The symbols move the elements like this.
* | ! % ~ § ^ +
Q426 | Q772 Q354 Q521 Q390 Q378 Q290
Q503 | Q946 Q687 Q532 Q870 Q342 Q55
Q159 | Q965 Q290 Q354 Q426 Q608 Q347
Q199 | Q55 Q503 Q870 Q342 Q953 Q130
Q204 | Q20 Q622 Q695 Q89 Q599 Q181
Q415 | Q185 Q71 Q278 Q794 Q658 Q915
Q993 | Q272 Q190 Q608 Q986 Q549 Q852
Q549 | Q190 Q986 Q18 Q83 Q187 Q993
Q71 | Q788 Q804 Q859 Q278 Q794 Q185
Q44 | Q695 Q838 Q604 Q866 Q534 Q89
Q215 | Q317 Q710 Q993 Q572 Q166 Q672
Q518 | Q564 Q84 Q148 Q266 Q863 Q530
Q205 | Q794 Q297 Q309 Q440 Q457 Q658
Q612 | Q199 Q953 Q359 Q202 Q772 Q384
Q665 | Q859 Q188 Q674 Q301 Q309 Q278
Q932 | Q166 Q663 Q787 Q754 Q498 Q905
Q202 | Q342 Q359 Q646 Q302 Q533 Q953
Q24 | Q915 Q415 Q794 Q658 Q223 Q850
Q674 | - Q307 - Q827 Q867 Q913
Q643 | Q754 Q161 Q215 Q881 Q777 Q498
Q986 | Q159 Q608 Q378 Q18 Q83 Q190
Q710 | Q10 Q852 Q190 Q993 Q572 Q317
Q983 | Q321 Q705 Q24 Q315 Q148 Q677
Q852 | Q28 Q272 Q159 Q190 Q993 Q10
Q605 | Q44 Q534 Q20 Q181 Q872 Q32
Q915 | Q309 Q185 Q804 Q71 Q415 Q440
Q850 | Q440 Q915 Q71 Q415 Q24 Q457
Q347 | Q911 Q965 Q772 Q290 Q159 Q66
Q223 | Q415 Q658 Q297 Q205 Q375 Q24
Q428 | Q827 Q723 - Q906 Q859 Q867
Q961 | Q932 Q498 Q161 Q643 Q33 Q716
Q859 | Q723 Q906 - Q913 Q188 Q428
Q953 | Q503 Q342 Q133 Q359 Q202 Q199
Q190 | Q347 Q159 Q426 Q608 Q986 Q272
Q646 | Q142 Q791 Q518 Q946 Q55 Q133
Q28 | Q378 Q66 Q965 Q347 Q272 Q18
Q32 | Q89 Q44 Q866 Q534 Q605 Q599
Q384 | Q130 Q199 Q342 Q953 Q612 Q521
Q821 | Q525 Q833 Q716 Q168 Q948 Q604
Q866 | Q548 Q604 Q833 Q821 Q20 Q838
Q133 | Q532 Q142 Q530 Q791 Q646 Q870
Q55 | Q791 Q946 Q863 Q687 Q503 Q646
Q705 | Q457 Q850 Q415 Q24 Q315 Q321
Q322 | Q993 Q549 Q83 Q187 Q787 Q572
Q83 | Q608 Q18 Q66 Q28 Q10 Q986
Q307 | - - - - Q827 -
Q663 | Q572 Q322 Q187 Q787 Q754 Q166
Q532 | Q266 Q914 Q715 Q819 Q142 Q863
Q521 | Q302 Q130 Q503 Q199 Q384 Q533
Q723 | - - - - Q906 Q827
Q911 | Q521 Q384 Q953 Q612 Q965 Q390
Q870 | Q863 Q532 Q819 Q142 Q133 Q687
Q819 | Q995 Q715 Q677 Q564 Q530 Q914
Q900 | Q716 Q961 Q643 Q33 Q548 Q168
Q572 | Q852 Q993 Q986 Q549 Q322 Q710
Q315 | Q850 Q24 Q658 Q223 Q453 Q705
Q297 | Q278 Q665 Q301 Q309 Q440 Q794
Q564 | Q134 Q677 Q705 Q983 Q84 Q715
Q134 | Q223 Q375 Q457 Q321 Q677 Q453
Q914 | Q148 Q995 Q134 Q715 Q819 Q266
Q794 | Q804 Q278 Q188 Q665 Q297 Q71
Q142 | Q914 Q819 Q564 Q530 Q791 Q532
Q266 | Q983 Q148 Q453 Q995 Q914 Q84
Q715 | Q453 Q134 Q321 Q677 Q564 Q995
Q675 | Q881 Q905 Q663 Q932 Q716 Q777
Q161 | Q787 Q672 Q710 Q215 Q881 Q754
Q534 | Q838 Q866 Q821 Q20 Q181 Q44
Q33 | Q498 Q643 Q881 Q777 Q525 Q961
Q321 | Q205 Q457 Q915 Q850 Q705 Q375
Q946 | Q530 Q518 Q266 Q863 Q687 Q791
Q867 | Q307 Q827 - Q723 Q428 Q674
Q309 | Q188 Q301 Q867 Q788 Q185 Q665
Q188 | Q906 Q913 Q307 Q674 Q301 Q859
Q302 | Q133 Q646 Q946 Q55 Q130 Q359
Q906 | - - - - Q913 Q723
Q787 | Q549 Q187 Q10 Q317 Q672 Q322
Q622 | Q821 Q948 Q900 Q695 Q89 Q20
Q804 | Q867 Q428 Q906 Q859 Q278 Q788
Q168 | Q675 Q716 Q498 Q961 Q900 Q833
Q754 | Q322 Q787 Q317 Q672 Q161 Q663
Q525 | Q643 Q777 Q905 Q675 Q833 Q33
Q18 | Q426 Q378 Q911 Q66 Q28 Q608
Q84 | Q677 Q983 Q315 Q148 Q266 Q564
Q187 | Q986 Q83 Q28 Q10 Q317 Q549
Q677 | Q375 Q321 Q850 Q705 Q983 Q134
Q791 | Q819 Q530 Q84 Q518 Q946 Q142
Q166 | Q710 Q572 Q549 Q322 Q663 Q215
Q390 | Q533 Q521 Q199 Q384 Q911 Q354
Q66 | Q390 Q911 Q612 Q965 Q347 Q378
Q969 | Q204 Q599 Q44 Q32 - Q654
Q863 | Q84 Q266 Q995 Q914 Q532 Q518
Q658 | Q71 Q794 Q665 Q297 Q205 Q415
Q89 | Q948 Q695 Q548 Q838 Q44 Q622
Q130 | Q646 Q55 Q687 Q503 Q199 Q302
Q948 | Q833 Q168 Q961 Q900 Q695 Q821
Q548 | Q961 Q33 Q777 Q525 Q604 Q900
Q995 | Q315 Q453 Q375 Q134 Q715 Q148
Q913 | - - - Q307 Q674 Q906
Q272 | Q66 Q347 Q290 Q159 Q190 Q28
Q672 | Q187 Q317 Q852 Q710 Q215 Q787
Q695 | Q168 Q900 Q33 Q548 Q838 Q948
Q317 | Q83 Q10 Q272 Q852 Q710 Q187
Q604 | Q33 Q525 Q675 Q833 Q821 Q548
Q498 | Q663 Q754 Q672 Q161 Q643 Q932
Q777 | Q161 Q881 Q166 Q905 Q675 Q643
Q599 | Q622 Q89 Q838 Q44 Q32 Q204
Q716 | Q905 Q932 Q754 Q498 Q961 Q675
Q359 | Q870 Q133 Q791 Q646 Q302 Q342
Q687 | Q518 Q863 Q914 Q532 Q870 Q946
Q530 | Q715 Q564 Q983 Q84 Q518 Q819
Q608 | Q290 Q426 Q390 Q378 Q18 Q159
Q20 | Q604 Q821 Q168 Q948 Q622 Q866
Q838 | Q900 Q548 Q525 Q604 Q866 Q695
Q440 | Q665 Q309 Q788 Q185 Q915 Q297
Q301 | Q913 Q674 Q827 Q867 Q788 Q188
Q881 | Q672 Q215 Q572 Q166 Q905 Q161
Q378 | Q354 Q390 Q384 Q911 Q66 Q426
Q833 | Q777 Q675 Q932 Q716 Q168 Q525
Q533 | Q359 Q302 Q55 Q130 Q521 Q202
Q654 | Q181 Q204 Q89 Q599 Q969 Q872
Q872 | Q534 Q181 Q622 Q204 Q654 Q605
Q10 | Q18 Q28 Q347 Q272 Q852 Q83
Q342 | Q687 Q870 Q142 Q133 Q359 Q503
Q788 | Q674 Q867 Q723 Q428 Q804 Q301
Q148 | Q705 Q315 Q223 Q453 Q995 Q983
Q772 | Q953 Q202 Q302 Q533 Q354 Q612
Q965 | Q384 Q612 Q202 Q772 Q290 Q911
Q375 | Q658 Q205 Q440 Q457 Q321 Q223
Q354 | Q202 Q533 Q130 Q521 Q390 Q772
Q185 | Q301 Q788 Q428 Q804 Q71 Q309
Q278 | Q428 Q859 Q913 Q188 Q665 Q804
Q457 | Q297 Q440 Q185 Q915 Q850 Q205
Q181 | Q866 Q20 Q948 Q622 Q204 Q534
Q905 | Q215 Q166 Q322 Q663 Q932 Q881
Q453 | Q24 Q223 Q205 Q375 Q134 Q315
Q827 | - - - - Q723 Q307
Q290 | Q612 Q772 Q533 Q354 Q426 Q965

The rows follow the links: the fewer symbols apart two elements are, the more alike their rows tend to be.

Some elements and rows for them; each showing differs a little:
Q913	[ -66,   24,  128,   32,  -29,  298,  -72,  102,  160,  -22,  145,  106,   48, -139,  -25,  -43,  -63,  -17,  108, -130,   59,   72, -130,   28, -184,  -26,  -42,  -70,  129, -149, -152,   17,  -19,  106,   18,   53,  143, -146]
Q415	[  20,   66,  148,  -45,   13,  292,   28,   67,  155,  -66,  104,   30,  -21, -117,  -78,   15,  -62,  -33,  108, -173,  -20,  -28, -111,   73, -169,  -72,   17,   21,  157, -141, -127,   57,   75,  100,   59,  -23,  191, -159]
Q181	[  28,  -59, -137,    7,   12, -301,   33,  -76, -163,   54, -114,  -81,  -20,  130,   69,   18,   61,   31, -111,  166,  -29,  -31,  119,  -62,  180,   67,   21,   28, -156,  145,  134,  -46,  -32, -106,  -50,  -20, -170,  164]
Q821	[  75,  -25, -122,  -34,   32, -299,   80, -103, -154,   22, -151, -111,  -52,  141,   27,   39,   59,   11, -105,  130,  -61,  -80,  134,  -27,  176,   23,   51,   73, -123,  146,  149,  -17,   36, -101,  -24,  -61, -139,  144]
Q426	[-203,  -35,  -93,  142,  -83,  -88, -212,   -7,  -48,   31,  -19,  145,  146,   -7,   37, -124,   19,   21,  -27,   65,  171,  215,   23,  -37,   52,   40, -138, -199,  -59,   43,   33,  -27, -158,  -29,  -26,  162, -172,   49]
Q20	[  58,  -45, -128,   -8,   23, -302,   56,  -86, -158,   43, -122,  -94,  -42,  137,   52,   32,   60,   25, -109,  151,  -48,  -62,  122,  -54,  180,   51,   39,   52, -145,  145,  144,  -34,    1, -104,  -40,  -48, -150,  154]
Q932	[  58,   63, -113,  -68,   23, -273,   61, -162, -144,  -62, -217,  -95,  -41,  126,  -72,   33,   61,  -31,  -91,   31,  -46,  -63,  160,   70,  164,  -71,   40,   56,  -52,  135,  183,   52,   95,  -97,   53,  -49, -138,   96]
Q643	[  71,   51, -115,  -63,   28, -277,   69, -156, -151,  -50, -205, -103,  -47,  132,  -64,   43,   61,  -25,  -94,   39,  -54,  -77,  153,   61,  167,  -57,   45,   73,  -63,  134,  181,   44,   91,  -96,   44,  -56, -130,  101]
Q905	[  50,   69, -118,  -63,   19, -271,   53, -164, -148,  -67, -221,  -89,  -37,  122,  -81,   31,   53,  -37,  -91,   25,  -44,  -58,  162,   76,  160,  -75,   35,   56,  -43,  131,  185,   61,   98,  -91,   59,  -41, -138,   92]
Q605	[  10,  -57, -148,   23,    3, -300,   10,  -77, -162,   61, -112,  -62,   -5,  124,   75,    3,   62,   32, -110,  170,   -8,  -13,  114,  -72,  176,   65,    6,    6, -153,  147,  137,  -47,  -52, -106,  -54,   -4, -178,  162]
Q315	[  94,   27,  158,  -70,   38,  276,   97,   94,  144,  -29,  128,  -23,  -67,  -94,  -35,   53,  -60,  -14,   97, -126,  -76,  -97, -115,   32, -165,  -32,   60,   90,  122, -132, -137,   17,   86,   96,   26,  -75,  221, -136]
Q375	[  72,   46,  153,  -67,   28,  281,   77,   76,  145,  -46,  118,   -7,  -54,  -99,  -53,   48,  -60,  -26,  101, -145,  -61,  -78, -111,   52, -168,  -53,   52,   71,  134, -139, -131,   36,   93,   97,   42,  -62,  212, -149]
Q827	[ -71,   12,  123,   37,  -33,  299,  -72,  115,  159,  -14,  157,  109,   50, -137,  -14,  -42,  -67,   -7,  103, -120,   60,   77, -136,   13, -179,  -10,  -48,  -69,  113, -143, -157,   10,  -34,  103,   10,   57,  142, -140]
Q777	[  70,   45, -114,  -64,   29, -276,   74, -151, -148,  -43, -202, -107,  -53,  131,  -49,   44,   58,  -24,  -95,   53,  -67,  -80,  155,   54,  165,  -49,   52,   71,  -69,  137,  173,   31,   93,  -98,   36,  -59, -131,  108]
Q646	[   7, -155,   73,   72,    7,  149,    4,  188,   82,  151,  236,   23,   -5,  -58,  180,    0,  -33,   82,   44,  106,   -4,   -5, -142, -178,  -90,  174,    1,    7,  -65,  -74, -163, -126, -135,   59, -140,   -5,   95,   -1]
Q521	[-143, -131,  -29,  146,  -63,   22, -148,  114,   10,  126,  138,  116,   99,  -42,  147,  -88,   -4,   62,    1,  121,  119,  157,  -75, -148,  -14,  143,  -95, -138,  -87,  -12,  -77, -107, -210,   11, -111,  116,  -70,   46]
Q663	[  19,   89, -121,  -59,   13, -261,   20, -173, -139,  -86, -235,  -65,  -11,  110, -101,   12,   58,  -46,  -85,    2,  -18,  -25,  159,  102,  158, -100,   15,   22,  -25,  127,  190,   79,   98,  -87,   81,  -15, -147,   77]
Q866	[  61,  -42, -124,  -19,   26, -296,   63,  -87, -161,   37, -129, -105,  -41,  134,   49,   36,   64,   23, -106,  147,  -50,  -64,  122,  -48,  176,   49,   41,   61, -140,  150,  143,  -35,    4, -103,  -37,  -52, -144,  155]
Q453	[  97,   21,  156,  -71,   44,  268,  101,   93,  142,  -19,  130,  -32,  -69,  -93,  -24,   59,  -59,   -7,   97, -117,  -80, -103, -119,   25, -169,  -22,   67,   92,  114, -132, -142,   18,   85,   94,   18,  -79,  223, -135]
Q986	[-149,   74, -129,   54,  -60, -187, -153, -135,  -99,  -75, -175,   82,  105,   43,  -88,  -91,   45,  -35,  -61,  -11,  126,  159,  121,   82,  110,  -82,  -95, -144,  -12,   93,  142,   60,  -31,  -68,   62,  118, -200,   52]
Q534	[  34,  -59, -137,    7,   14, -300,   38,  -75, -159,   58, -111,  -86,  -24,  127,   67,   21,   67,   29, -109,  165,  -28,  -39,  116,  -63,  180,   62,   21,   35, -152,  149,  141,  -45,  -29, -104,  -47,  -30, -160,  158]
Q533	[-131, -140,  -19,  139,  -59,   34, -136,  121,   20,  133,  152,  112,   96,  -41,  158,  -84,   -7,   69,    6,  125,  110,  144,  -80, -155,  -24,  155,  -87, -126,  -92,  -20,  -91, -112, -209,   16, -118,  111,  -55,   44]
Q83	[-139,   87, -133,   43,  -53, -196, -142, -146, -106,  -78, -189,   72,   96,   53,  -89,  -84,   43,  -43,  -65,  -12,  118,  147,  129,   93,  114,  -90,  -95, -132,   -8,   95,  147,   66,  -18,  -68,   69,  106, -201,   55]
Q995	[ 109,  -18,  153,  -62,   47,  257,  118,  119,  139,   16,  163,  -44,  -80,  -81,   21,   68,  -52,    7,   88,  -70,  -98, -124, -131,  -20, -152,   20,   75,  109,   77, -122, -151,  -16,   60,   90,  -13,  -87,  224, -109]
Q525	[  80,   11, -117,  -60,   33, -288,   82, -131, -155,  -17, -181, -115,  -58,  137,  -14,   54,   61,   -1, -103,   92,  -71,  -91,  140,   13,  175,  -12,   49,   84,  -92,  144,  165,   11,   68,  -98,   10,  -65, -131,  122]
Q199	[ -94, -157,   10,  127,  -38,   75,  -95,  152,   39,  151,  188,   85,   68,  -48,  178,  -55,  -13,   81,   14,  137,   82,  102, -104, -175,  -41,  171,  -66,  -91,  -94,  -36, -117, -133, -197,   27, -130,   77,  -13,   32]
Q604	[  76,  -14, -120,  -42,   32, -298,   80, -106, -158,   18, -149, -118,  -54,  141,   19,   49,   63,    8, -101,  123,  -67,  -87,  129,  -21,  175,   16,   54,   80, -122,  144,  152,  -13,   31, -103,  -15,  -64, -133,  143]
Q321	[  80,   41,  156,  -66,   32,  282,   82,   79,  148,  -38,  117,  -16,  -58,  -98,  -48,   50,  -56,  -17,  100, -138,  -68,  -91, -106,   47, -163,  -46,   56,   79,  132, -135, -132,   36,   90,  100,   34,  -65,  214, -145]
Q190	[-155,   65, -128,   64,  -66, -178, -163, -127,  -96,  -64, -163,   88,  114,   37,  -75,  -99,   40,  -29,  -60,   -3,  129,  171,  113,   74,  108,  -76, -109, -154,  -16,   86,  134,   55,  -45,  -58,   56,  122, -200,   55]
Q390	[-191,  -82,  -70,  150,  -76,  -35, -198,   47,  -20,   77,   56,  145,  133,  -22,   88, -117,    7,   40,  -13,   95,  157,  199,  -11,  -89,   23,   89, -126, -183,  -73,   18,  -25,  -67, -197,  -15,  -70,  154, -131,   52]

Each walk starts at a row. The symbols on each line, taken left to right, move it on to the next element.
Each answer is a row, close to the row of the element it stands for.
[ -11,  102, -122,  -43,   -4, -253,   -7, -177, -138,  -95, -242,  -32,    2,  102, -115,   -6,   54,  -50,  -81,  -10,    2,    7,  166,  115,  146, -111,   -6,   -7,  -15,  125,  187,   85,   79,  -86,   85,    9, -154,   71]
§ + + ^ ^ ^ ^	[ -28,  102, -124,  -29,  -15, -241,  -29, -180, -131,  -99, -230,  -19,   21,   91, -119,  -17,   54,  -53,  -76,  -18,   26,   32,  161,  116,  147, -115,  -17,  -31,   -9,  116,  184,   82,   70,  -85,   90,   21, -164,   68]
! § ! ~ ! !	[ -40, -160,   49,   99,  -17,  125,  -40,  176,   62,  160,  225,   51,   25,  -58,  187,  -23,  -27,   86,   31,  125,   30,   39, -134, -185,  -71,  181,  -23,  -33,  -80,  -59, -151, -130, -167,   42, -140,   28,   51,   14]
[ 104,   19,  159,  -70,   40,  271,  106,   94,  139,  -13,  139,  -32,  -72,  -89,  -16,   64,  -58,   -6,   96, -112,  -85, -111, -119,   15, -159,  -16,   70,   98,  107, -129, -137,   10,   85,   93,   16,  -86,  224, -128]
% % + ^ ^	[  45,   64,  151,  -57,   18,  290,   50,   71,  156,  -61,  104,   16,  -32, -109,  -66,   28,  -61,  -30,  109, -163,  -38,  -52, -109,   74, -169,  -70,   31,   45,  149, -140, -127,   50,   87,  100,   52,  -36,  203, -153]
^ ^ ^ + ^	[  70,   53,  157,  -64,   29,  281,   71,   73,  149,  -49,  108,   -5,  -47, -101,  -57,   44,  -58,  -26,  101, -151,  -58,  -71, -110,   57, -165,  -55,   47,   63,  143, -138, -126,   36,   91,   99,   41,  -52,  211, -154]
[ 115,  -29,  155,  -61,   51,  254,  115,  123,  137,   25,  169,  -44,  -82,  -82,   30,   70,  -50,   12,   85,  -64, -100, -126, -125,  -32, -151,   32,   72,  114,   71, -122, -151,  -19,   49,   84,  -22,  -90,  218, -102]
+ ! ! + ^ %	[  20,   70,  147,  -43,    8,  291,   17,   61,  159,  -68,   97,   40,  -13, -116,  -78,   14,  -67,  -39,  109, -171,  -16,  -21, -106,   77, -173,  -77,   13,   16,  162, -140, -125,   54,   72,  102,   61,  -14,  192, -166]
^ + ^ ^ + ^	[  37,   64,  149,  -49,   11,  290,   31,   64,  154,  -65,   96,   28,  -20, -113,  -80,   14,  -62,  -33,  102, -169,  -26,  -37, -106,   76, -170,  -79,   21,   33,  153, -141, -128,   53,   77,   99,   59,  -27,  198, -160]
[ 113,  -10,  152,  -63,   48,  262,  116,  115,  141,   10,  157,  -40,  -80,  -83,   10,   71,  -56,    6,   84,  -83,  -92, -121, -129,  -10, -154,   10,   74,  109,   81, -127, -144,   -8,   64,   87,   -8,  -95,  222, -111]
^ + + § +	[  87,   35,  162,  -67,   35,  279,   93,   81,  149,  -32,  120,  -18,  -63,  -96,  -38,   54,  -56,  -19,  101, -132,  -71,  -93, -118,   42, -161,  -40,   57,   82,  128, -130, -138,   30,   90,   93,   26,  -68,  218, -137]
% + ^ ^	[  59,   53,  153,  -61,   26,  283,   66,   71,  154,  -52,  109,    8,  -42, -104,  -63,   39,  -62,  -27,  104, -157,  -51,  -67, -108,   63, -173,  -58,   44,   62,  142, -137, -123,   46,   87,   98,   46,  -53,  209, -149]
[-164,   53, -128,   78,  -69, -170, -175, -111,  -87,  -56, -152,  102,  118,   33,  -67, -100,   37,  -33,  -58,    5,  138,  178,  110,   62,  104,  -63, -111, -160,  -17,   86,  119,   45,  -59,  -64,   52,  131, -201,   52]
! ^ ^ ! ^ +	[-201,  -59,  -84,  146,  -84,  -59, -203,   20,  -31,   55,   17,  144,  141,  -15,   67, -122,   15,   29,  -24,   80,  165,  215,    4,  -64,   41,   61, -135, -189,  -67,   33,    6,  -44, -183,  -21,  -49,  159, -151,   56]
% % + ^ ^	[-118, -142,   -7,  140,  -49,   51, -125,  133,   27,  143,  170,  104,   87,  -47,  167,  -74,  -11,   73,   14,  131,  101,  129,  -88, -162,  -27,  157,  -84, -116,  -91,  -28, -105, -119, -206,   20, -123,   94,  -41,   41]
[-203,  -24,  -99,  129,  -86,  -98, -208,  -21,  -52,   21,  -37,  141,  142,   -4,   19, -123,   22,   13,  -33,   51,  171,  217,   37,  -23,   61,   24, -136, -199,  -49,   45,   45,  -17, -149,  -34,  -17,  161, -175,   54]
^ ! ! ~	[  -5, -162,   68,   78,    0,  142,   -7,  185,   76,  157,  236,   34,    4,  -59,  187,   -3,  -32,   83,   41,  113,   12,   10, -141, -180,  -84,  181,   -8,   -9,  -73,  -72, -158, -133, -149,   50, -134,    9,   82,    7]
! ! ^ + ^ ^	[  94,  -97,  130,  -13,   37,  222,   98,  166,  117,   90,  217,  -37,  -67,  -67,  110,   62,  -49,   50,   70,   19,  -85,  -97, -145, -108, -137,  104,   65,   92,    3, -109, -168,  -76,  -19,   80,  -79,  -79,  192,  -61]
[  84,    5, -117,  -52,   34, -292,   88, -123, -153,   -5, -170, -117,  -63,  135,   -5,   48,   64,   -5, -102,   99,  -70,  -88,  143,    5,  174,  -11,   55,   80, -102,  142,  162,    7,   57, -100,    5,  -65, -128,  125]
+ + ~ + ~ ^	[ -38,  100, -127,  -25,  -14, -238,  -43, -180, -128, -101, -237,  -18,   25,   88, -119,  -24,   51,  -55,  -74,  -23,   31,   44,  164,  117,  145, -118,  -25,  -38,   -5,  117,  184,   85,   68,  -83,   86,   30, -176,   64]
~ % % % % ~ ~	[  92, -107,  125,   -8,   39,  215,   93,  169,  116,  100,  222,  -33,  -61,  -71,  115,   53,  -46,   54,   66,   24,  -75, -101, -151, -116, -126,  114,   66,   91,   -5, -107, -171,  -83,  -32,   76,  -90,  -74,  182,  -50]
[-172, -103,  -52,  152,  -73,  -14, -180,   70,   -9,  101,   92,  134,  124,  -33,  116, -104,    1,   52,  -11,  105,  146,  183,  -41, -116,    8,  117, -115, -166,  -84,    4,  -47,  -83, -203,   -8,  -87,  144, -106,   49]
+ % § !	[  31, -148,   92,   51,   12,  170,   34,  188,   93,  146,  239,    4,  -22,  -64,  171,   21,  -34,   78,   49,   90,  -28,  -31, -147, -169,  -99,  165,   23,   33,  -52,  -85, -168, -124, -112,   61, -126,  -29,  121,  -16]
~ § + ^ ^ ^ +	[ 114,  -46,  151,  -48,   48,  249,  120,  137,  132,   45,  181,  -49,  -83,  -79,   51,   69,  -53,   25,   82,  -36,  -97, -122, -136,  -52, -148,   52,   81,  115,   56, -117, -156,  -42,   37,   84,  -40,  -94,  217,  -92]
